Here is a tiny trained network, its code and every weight. The questions are about switching its units off for an input and a target symbol, where a switched-off unit gives its printed mean instead of its output.

import numpy as np


def w(rows, s, z=0):
    codes = np.array(rows[::2]) - 128.0
    scale = np.full(codes.shape[1], s)
    scale[-1] = z or s
    return codes * scale


def norm(h):
    return h / np.sqrt((h * h).mean(-1, keepdims=True) + 1e-5)


def f(y):
    return np.maximum(y, 0)


def softmax(a):
    e = np.exp(a - a.max(-1, keepdims=True))
    return e / e.sum(-1, keepdims=True)


def log_softmax(a):
    a = a - a.max(-1, keepdims=True)
    return a - np.log(np.exp(a).sum(-1, keepdims=True))


def net(x, mask):
    ids = ['ΔΛΞβγεζμπστ'.index(c) for c in x.split()]
    T = len(ids)
    res = E[ids] + P[:T]
    q, k, v = (norm(res) @ M[0].T for M in (Q, K, V))
    z = softmax(np.where(np.tri(T) > 0, q @ k.T / 2**0.5, -1e9)) @ v
    res = res + np.where(mask[0], z, O[0][:, -1]) @ O[0][:, :-1]
    y = f(norm(res) @ A[0][:, :-1].T + A[0][:, -1])
    res = res + np.where(mask[1:13], y, B[0][:, -1]) @ B[0][:, :-1]
    return log_softmax(norm(res)[-1] @ U[:, :-1].T + U[:, -1])


Q, K, V, O, A, B = {}, {}, {}, {}, {}, {}
E = w([
[82,90,97,133,75,108,87,115,190,132],'Δ',
[129,86,29,51,212,178,64,182,98,133],'Λ',
[138,52,199,72,194,239,106,217,117,34],'Ξ',
[253,18,112,55,189,196,93,111,96,128],'β',
[146,78,22,99,137,149,127,133,49,117],'γ',
[87,93,109,134,77,83,117,196,210,85],'ε',
[135,118,143,139,133,179,174,187,59,79],'ζ',
[232,139,171,188,166,135,95,102,116,140],'μ',
[182,158,59,97,221,217,37,122,58,168],'π',
[194,68,55,42,165,121,168,224,124,106],'σ',
[83,51,81,132,56,126,47,108,129,149],'τ',
],0.013)
P = w([
[163,62,59,102,77,127,115,125,101,24],'0',
[115,24,83,164,187,108,117,108,173,79],'1',
[130,100,57,157,133,126,163,99,110,98],'2',
[212,160,163,7,37,146,167,142,64,133],'3',
[65,90,148,114,209,119,233,44,150,205],'4',
[86,151,180,138,167,61,69,97,86,33],'5',
[75,83,226,122,183,90,81,197,173,169],'6',
[105,84,135,226,171,216,183,159,163,158],'7',
[187,167,127,86,54,188,199,149,187,231],'8',
[123,174,175,85,115,77,112,192,121,196],'9',
[182,124,203,130,221,29,105,164,85,116],'10',
],0.019)
Q[0] = w([
[111,108,78,215,180,133,162,63,126,38],'H0',
[147,147,79,146,33,255,147,173,181,162],'H0',
],0.055)
K[0] = w([
[178,189,117,63,42,72,86,57,62,51],'H0',
[74,81,164,149,235,28,2,176,106,81],'H0',
],0.043)
V[0] = w([
[100,93,190,196,5,62,172,90,150,116],'H0',
[137,94,137,143,97,185,20,28,92,203],'H0',
],0.033)
O[0] = w([
[139,181,172,48,3,160,92,98,92,140,7],'H0',
[113,217,32,109,171,198,132,149,133,142,191],'H0',
],0.015,0.02)
A[0] = w([
[130,100,191,146,88,94,108,143,79,135,1],'N0',
[114,183,93,95,155,169,140,107,163,99,142],'N1',
[162,245,217,234,142,121,136,122,138,206,125],'N2',
[116,113,176,95,81,111,94,129,89,157,97],'N3',
[46,127,96,64,125,140,143,183,122,114,41],'N4',
[102,163,144,50,78,138,96,112,131,108,153],'N5',
[124,96,79,81,95,164,80,163,90,67,36],'N6',
[43,103,141,71,144,156,220,63,152,203,108],'N7',
[67,181,222,110,207,97,239,5,105,196,125],'N8',
[161,123,92,191,136,119,111,196,120,139,189],'N9',
[139,158,81,172,159,141,132,150,152,116,123],'N10',
[146,90,146,173,142,112,142,160,137,127,182],'N11',
],0.03,0.0085)
B[0] = w([
[203,87,104,168,113,141,48,176,171,209,158],'N0',
[71,121,145,212,144,105,229,115,164,143,232],'N1',
[225,198,96,145,180,96,162,120,165,124,158],'N2',
[100,167,184,100,201,114,242,95,66,17,161],'N3',
[184,91,101,104,82,140,209,111,138,140,160],'N4',
[29,109,110,125,108,112,54,201,125,178,164],'N5',
[212,117,63,82,99,102,121,92,117,100,157],'N6',
[112,83,141,85,188,123,168,80,76,134,146],'N7',
[13,87,161,129,253,189,222,123,162,199,151],'N8',
[145,115,173,204,12,145,72,135,157,34,227],'N9',
[152,116,151,5,145,145,120,147,99,193,252],'N10',
[103,169,90,106,128,127,157,97,44,158,194],'N11',
],0.036,0.031)
U = w([
[149,2,84,84,122,105,138,117,99,88,254],'Δ',
[108,142,177,136,97,173,143,161,108,183,102],'Λ',
[124,150,112,172,164,162,141,168,149,101,147],'Ξ',
[195,186,111,128,175,83,106,113,112,177,198],'β',
[151,58,188,104,156,67,111,150,150,77,3],'γ',
[105,158,128,179,109,150,140,42,100,59,57],'ε',
[121,72,120,218,107,97,102,112,159,123,40],'ζ',
[121,143,77,121,90,125,103,142,148,203,37],'μ',
[162,158,125,58,112,194,78,88,120,132,128],'π',
[155,100,158,113,125,104,168,51,206,66,206],'σ',
[107,154,87,75,143,81,136,108,126,61,103],'τ',
],0.0082,0.0042)

Each question gives the input, a string of symbols that net reads in full, and the target symbol t.
The units are the heads (2 rows each of Q, K, V and O) and the neurons (one row each of A and B). Each row of codes is followed by its name. A weight is (code - 128) times the scale printed after its matrix; where a second scale follows, it is the last column's (O, A, B and U).
mask holds one flag per unit, heads first, then neurons. A switched-off unit (its flag False) gives its mean, the last column of its rows in O or B, instead of its output. The means were averaged over made-up inputs and are rounded, as every weight is.
A unit's drop is (log p(t) with every unit on - log p(t) with that unit switched off) / (log p(t) with every unit on - log p(t) with every unit switched off).
The circuit of an input: a set's keep is (log p(t) with only the set's units on - log p(t) with every unit switched off) / (log p(t) with every unit on - log p(t) with every unit switched off). Starting from the 12 units with the biggest drops (on a tie, the unit counted first), units are removed one at a time, each time the one whose removal leaves the highest keep (on an exact tie, the one counted first), for as long as the keep stays at least 0.8.
units of the circuit, in order: the units of the circuit, biggest drop first
most important unit: the unit with the biggest drop
top k neurons: the k neurons with the biggest drops, biggest first
drop when u is switched off: that unit's drop, to one decimal
input Λ Ξ Ξ Λ μ γ μ π μ ε σ, target σ: most important unit -> H0
input π μ ζ β μ Ξ μ π μ μ ζ, target σ: top 4 neurons -> N11, N1, N5, N0
input μ μ γ μ μ π ζ ζ μ Δ, target β: units of the circuit, in order -> H0, N0, N9, N11
input μ ε Λ Δ, target γ: top 4 neurons -> N3, N0, N11, N10
input μ Ξ Δ π, target ε: top 2 neurons -> N10, N11
input π π μ μ μ Λ Λ μ Δ, target Δ: units of the circuit, in order -> N1, H0
input π π π μ Λ π ε π β, target γ: top 2 neurons -> N3, N0
input β Λ μ ζ Ξ π, target β: units of the circuit, in order -> H0, N9, N0
input Λ β μ ε μ μ, target γ: units of the circuit, in order -> H0, N3, N0, N5
input μ μ μ μ Ξ μ μ, target ε: units of the circuit, in order -> H0, N11, N10, N9
input β π ε Λ ε Λ ζ ε Δ μ μ, target τ: top 3 neurons -> N3, N5, N10
input ζ μ ζ ζ, target σ: top 2 neurons -> N1, N11
input β ζ π μ π π, target σ: top 4 neurons -> N1, N11, N5, N0
input μ μ π π π μ ζ, target Ξ: top 4 neurons -> N9, N6, N7, N5
input π ζ ε μ τ Δ ζ ζ μ ζ, target β: most important unit -> H0
input ε μ μ β π σ Ξ ζ γ π, target β: top 2 neurons -> N0, N1
input σ π μ, target ζ: units of the circuit, in order -> H0, N10
input μ μ ζ ζ Δ ε τ Ξ τ π Ξ, target μ: units of the circuit, in order -> H0, N5
input Λ ε Λ μ ε γ π ζ σ, target Ξ: top 2 neurons -> N9, N6
input μ ζ Δ ζ Ξ γ μ γ π β Λ, target Ξ: units of the circuit, in order -> H0
input μ μ γ Δ μ π π π μ μ, target Ξ: units of the circuit, in order -> H0, N9
input Λ γ μ μ ζ γ π π, target π: top 2 neurons -> N1, N10
input μ μ β ζ Ξ β, target β: top 2 neurons -> N9, N0
input ζ Ξ τ μ, target ε: top 3 neurons -> N10, N11, N9
input μ π ζ μ μ ε μ π, target γ: top 3 neurons -> N3, N0, N11
input γ ζ ζ ζ μ Ξ π β ε, target Ξ: top 3 neurons -> N9, N6, N4
input γ μ μ, target π: most important unit -> N1
input ζ Λ μ π ζ Δ μ π, target τ: drop when N3 is switched off -> 0.6
input μ ε ε ζ μ Λ π, target σ: drop when N11 is switched off -> 0.3
